Here is a tiny trained network, its code and every weight. The questions are about switching its units off for an input and a class, where a switched-off unit gives its printed mean instead of its output.

import numpy as np


def w(rows, s, z=0):
    codes = np.array(rows[::2]) - 128.0
    scale = np.full(codes.shape[1], s)
    scale[-1] = z or s
    return codes * scale


def f(y):
    return np.maximum(y, 0)


def log_softmax(a):
    a = a - a.max(-1, keepdims=True)
    return a - np.log(np.exp(a).sum(-1, keepdims=True))


def net(x, mask):
    res = np.array(x, float).reshape(1, 5) / 4 @ E
    y = f(res @ A[0][:, :-1].T + A[0][:, -1])
    res = res + np.where(mask, y, B[0][:, -1]) @ B[0][:, :-1]
    return log_softmax(res[-1] @ U[:, :-1].T + U[:, -1])


A, B = {}, {}
E = w([
[157,213,93],'x0',
[93,254,171],'x1',
[150,62,42],'x2',
[37,30,230],'x3',
[14,113,45],'x4',
],0.0074)
A[0] = w([
[99,180,171,182],'n0',
[67,147,161,1],'n1',
[103,185,199,170],'n2',
[97,68,184,118],'n3',
[205,141,93,140],'n4',
[119,186,196,70],'n5',
[252,137,113,70],'n6',
[79,128,51,210],'n7',
],0.013,0.0055)
B[0] = w([
[64,153,163,227],'n0',
[148,104,176,160],'n1',
[66,169,171,250],'n2',
[60,32,153,251],'n3',
[136,191,111,231],'n4',
[99,180,176,209],'n5',
[189,249,109,244],'n6',
[75,149,63,254],'n7',
],0.011,0.0071)
U = w([
[188,117,143,2],'0',
[125,140,58,150],'1',
[119,8,137,122],'2',
[102,141,102,194],'3',
[221,198,89,77],'4',
[119,144,148,225],'5',
[119,153,201,25],'6',
],0.013,0.0081)

Each question gives the input, the list of numbers given to net, and the class t.
The units are the neurons (one row each of A and B). Each row of codes is followed by its name. A weight is (code - 128) times the scale printed after its matrix; where a second scale follows, it is the last column's (A, B and U).
mask holds one flag per neuron, in row order. A switched-off neuron (its flag False) gives its mean, the last column of its row in B, instead of its output. The means were averaged over made-up inputs and are rounded, as every weight is.
A unit's drop is (log p(t) with every unit on - log p(t) with that unit switched off) / (log p(t) with every unit on - log p(t) with every unit switched off).
The circuit of an input: a set's keep is (log p(t) with only the set's units on - log p(t) with every unit switched off) / (log p(t) with every unit on - log p(t) with every unit switched off). Starting from all 8 units, units are removed one at a time, each time the one whose removal leaves the highest keep (on an exact tie, the one counted first), for as long as the keep stays at least 0.8.
circuit, biggest first: the units of the circuit, biggest drop first
top k neurons: the k neurons with the biggest drops, biggest first
drop of u: that unit's drop, to one decimal
input [8,-8,4,6,1], class 2: circuit, biggest first => n6, n4
input [3,-6,-6,7,-2], class 2: circuit, biggest first => n3
input [1,-1,0,-6,2], class 4: circuit, biggest first => n3, n6
input [-8,3,7,1,2], class 2: circuit, biggest first => n6, n4
input [-2,-1,-7,4,5], class 2: top 3 neurons => n3, n6, n4
input [-1,4,1,8,3], class 2: circuit, biggest first => n3, n6
input [3,-3,-1,2,3], class 2: circuit, biggest first => n6, n4
input [3,-2,-5,8,-1], class 2: top 3 neurons => n3, n6, n4
input [-4,-6,8,-7,2], class 4: top 3 neurons => n6, n3, n4
input [0,4,8,-3,-1], class 4: drop of n3 => 0.2
input [-1,-2,-8,-5,-3], class 4: drop of n0 => -0.1
input [-4,0,6,-8,-1], class 4: drop of n2 => 0.0
input [1,5,7,8,2], class 2: drop of n3 => 0.1
input [-5,-2,8,-8,1], class 4: circuit, biggest first => n6
